Here is a tiny trained network, its code and every weight. The questions are about switching its units off for an input and a target symbol, where a switched-off unit gives its printed mean instead of its output.

import numpy as np


def w(rows, s, z=0):
    codes = np.array(rows[::2]) - 128.0
    scale = np.full(codes.shape[1], s)
    scale[-1] = z or s
    return codes * scale


def f(y):
    return np.maximum(y, 0)


def softmax(a):
    e = np.exp(a - a.max(-1, keepdims=True))
    return e / e.sum(-1, keepdims=True)


def log_softmax(a):
    a = a - a.max(-1, keepdims=True)
    return a - np.log(np.exp(a).sum(-1, keepdims=True))


def net(x, mask):
    ids = ['ΔΨΩβεζηλμ'.index(c) for c in x.split()]
    T = len(ids)
    res = E[ids] + P[:T]
    u = 0
    for l in range(2):
        r = res
        for j in range(2):
            rows = slice(4 * j, 4 * j + 4)
            q, k, v = (r @ M[l][rows].T for M in (Q, K, V))
            z = softmax(np.where(np.tri(T) > 0, q @ k.T / 4**0.5, -1e9)) @ v
            o = O[l][rows]
            res = res + np.where(mask[u + j], z, o[:, -1]) @ o[:, :-1]
        u += 2
        y = f(res @ A[l][:, :-1].T + A[l][:, -1])
        res = res + np.where(mask[u : u + 8], y, B[l][:, -1]) @ B[l][:, :-1]
        u += 8
    return log_softmax(res[-1] @ U[:, :-1].T + U[:, -1])


Q, K, V, O, A, B = {}, {}, {}, {}, {}, {}
E = w([
[128,63,177],'Δ',
[149,168,155],'Ψ',
[145,176,137],'Ω',
[142,161,158],'β',
[163,213,71],'ε',
[170,183,193],'ζ',
[37,226,190],'η',
[116,139,253],'λ',
[106,111,94],'μ',
],0.013)
P = w([
[193,23,200],'0',
[3,177,153],'1',
[19,188,141],'2',
[40,194,140],'3',
[44,200,140],'4',
[65,219,146],'5',
[63,215,135],'6',
[57,222,131],'7',
[34,218,138],'8',
[55,234,146],'9',
[50,239,152],'10',
[59,238,144],'11',
],0.0052)
Q[0] = w([
[157,188,158],'L0H0',
[44,141,51],'L0H0',
[91,180,152],'L0H0',
[24,114,155],'L0H0',
[73,186,232],'L0H1',
[19,57,158],'L0H1',
[222,2,110],'L0H1',
[185,72,15],'L0H1',
],0.008)
K[0] = w([
[148,11,115],'L0H0',
[157,94,121],'L0H0',
[204,57,104],'L0H0',
[255,63,167],'L0H0',
[226,93,153],'L0H1',
[181,168,208],'L0H1',
[19,206,199],'L0H1',
[83,163,122],'L0H1',
],0.0096)
V[0] = w([
[203,144,175],'L0H0',
[118,153,120],'L0H0',
[171,115,154],'L0H0',
[139,108,125],'L0H0',
[134,149,83],'L0H1',
[89,252,125],'L0H1',
[133,181,145],'L0H1',
[40,126,159],'L0H1',
],0.012)
O[0] = w([
[188,178,173,170],'L0H0',
[78,132,146,138],'L0H0',
[138,236,234,133],'L0H0',
[159,184,171,93],'L0H0',
[143,62,29,26],'L0H1',
[29,107,253,186],'L0H1',
[85,115,146,182],'L0H1',
[34,58,142,254],'L0H1',
],0.0048,0.0026)
A[0] = w([
[99,4,83,250],'L0N0',
[189,141,127,1],'L0N1',
[126,159,97,46],'L0N2',
[160,203,144,161],'L0N3',
[190,163,97,177],'L0N4',
[114,174,175,227],'L0N5',
[184,115,136,35],'L0N6',
[107,169,80,242],'L0N7',
],0.014,0.0046)
B[0] = w([
[200,190,183,157],'L0N0',
[75,95,103,130],'L0N1',
[30,74,75,134],'L0N2',
[82,20,65,197],'L0N3',
[78,162,107,143],'L0N4',
[153,1,73,251],'L0N5',
[103,57,48,130],'L0N6',
[186,124,136,187],'L0N7',
],0.0082,0.014)
Q[1] = w([
[59,162,188],'L1H0',
[133,74,127],'L1H0',
[124,121,128],'L1H0',
[99,77,144],'L1H0',
[215,202,64],'L1H1',
[88,77,62],'L1H1',
[83,196,251],'L1H1',
[53,64,49],'L1H1',
],0.013)
K[1] = w([
[153,149,234],'L1H0',
[230,79,69],'L1H0',
[132,88,158],'L1H0',
[204,71,233],'L1H0',
[55,255,107],'L1H1',
[250,140,114],'L1H1',
[48,63,234],'L1H1',
[245,98,65],'L1H1',
],0.0095)
V[1] = w([
[56,159,147],'L1H0',
[180,30,5],'L1H0',
[10,171,29],'L1H0',
[107,218,224],'L1H0',
[242,183,163],'L1H1',
[13,2,224],'L1H1',
[117,133,101],'L1H1',
[70,245,37],'L1H1',
],0.0062)
O[1] = w([
[117,104,12,106],'L1H0',
[105,139,179,246],'L1H0',
[68,94,117,118],'L1H0',
[152,23,118,16],'L1H0',
[130,70,222,56],'L1H1',
[179,116,108,254],'L1H1',
[129,133,131,128],'L1H1',
[2,134,145,23],'L1H1',
],0.0084,0.0096)
A[1] = w([
[85,99,106,113],'L1N0',
[137,89,128,82],'L1N1',
[139,155,6,145],'L1N2',
[114,109,107,75],'L1N3',
[125,137,102,174],'L1N4',
[107,89,199,80],'L1N5',
[150,111,205,255],'L1N6',
[158,113,155,90],'L1N7',
],0.017,0.0078)
B[1] = w([
[253,17,117,170],'L1N0',
[39,174,62,151],'L1N1',
[119,74,232,254],'L1N2',
[206,138,247,140],'L1N3',
[28,105,167,170],'L1N4',
[201,100,43,154],'L1N5',
[74,249,54,213],'L1N6',
[97,92,78,159],'L1N7',
],0.0066,0.012)
U = w([
[43,135,190,117],'Δ',
[106,131,158,168],'Ψ',
[102,125,132,65],'Ω',
[104,124,135,84],'β',
[86,113,105,81],'ε',
[148,177,235,190],'ζ',
[145,51,107,154],'η',
[172,139,93,5],'λ',
[58,113,11,144],'μ',
],0.012,0.0013)

Each question gives the input, a string of symbols that net reads in full, and the target symbol t.
The units are the heads (4 rows each of Q, K, V and O) and the neurons (one row each of A and B). Each row of codes is followed by its name. A weight is (code - 128) times the scale printed after its matrix; where a second scale follows, it is the last column's (O, A, B and U).
mask holds one flag per unit, layer by layer, with each layer's heads first. A switched-off unit (its flag False) gives its mean, the last column of its rows in O or B, instead of its output. The means were averaged over made-up inputs and are rounded, as every weight is.
A unit's drop is (log p(t) with every unit on - log p(t) with that unit switched off) / (log p(t) with every unit on - log p(t) with every unit switched off).
The circuit of an input: a set's keep is (log p(t) with only the set's units on - log p(t) with every unit switched off) / (log p(t) with every unit on - log p(t) with every unit switched off). Starting from the 12 units with the biggest drops (on a tie, the unit counted first), units are removed one at a time, each time the one whose removal leaves the highest keep (on an exact tie, the one counted first), for as long as the keep stays at least 0.8.
circuit, biggest first: the units of the circuit, biggest drop first
most important unit: the unit with the biggest drop
top k neurons: the k neurons with the biggest drops, biggest first
top k neurons in layer l: the k neurons of layer l with the biggest drops, biggest first
which heads matter: for each layer, one digit per head in row order, 1 if its drop is at least 0.15 and else 0, layers parted by /
input β Ψ ε η λ η η Ω η, target η: circuit, biggest first => [L0N3; L0N5; L1N6]
input λ μ η η Ψ, target λ: top 3 neurons in layer 0 => [L0N5; L0N4; L0N2]
input Ω η η η η ζ ε Δ λ, target μ: most important unit => L1N2
input Δ λ ε Ω Ψ, target Δ: circuit, biggest first => [L0H1; L1H1; L1H0; L0N4]
input η η η β ζ η η λ μ, target ζ: circuit, biggest first => [L0N5; L0N3]
input μ η Ω η η μ η Ω Ω μ η β, target μ: top 3 neurons => [L1N2; L0N0; L1N5]
input ζ Ψ η η η η Ω η β Δ β, target ζ: circuit, biggest first => [L1H0; L1H1; L0H1]
input Δ β η η η μ, target Δ: circuit, biggest first => [L0H1; L0N5; L1H1; L0N3]
input Δ η β, target Δ: which heads matter => 11 / 10
input μ Ψ λ μ η η ζ η Ω Ω, target μ: which heads matter => 01 / 01
input η η η η η η Ψ Ω λ ε, target η: circuit, biggest first => [L1H0; L0H1; L1N6]
input η η λ λ λ Δ μ λ, target η: top 2 neurons => [L0N5; L0N7]
input η ζ λ, target μ: circuit, biggest first => [L1N6; L1N2]
input η μ η η β λ ε η μ Δ η ζ, target η: top 2 neurons in layer 0 => [L0N5; L0N0]
input μ η Ω η Δ, target λ: top 2 neurons => [L0N0; L0N3]
input λ β β Δ μ η Ψ η η η λ, target λ: circuit, biggest first => [L1H1; L1N2]
input λ η η Ω μ β, target λ: which heads matter => 11 / 11
input μ μ λ β Δ ζ β μ η, target μ: which heads matter => 01 / 01
input μ Ω η β ζ ζ λ β, target μ: top 4 neurons => [L1N2; L1N6; L1N5; L0N0]
input μ ζ Δ, target μ: most important unit => L1N6
input Δ Δ Ψ η μ β μ η μ Ω Δ ζ, target Δ: circuit, biggest first => [L0H1; L1H0; L0N4; L1H1]
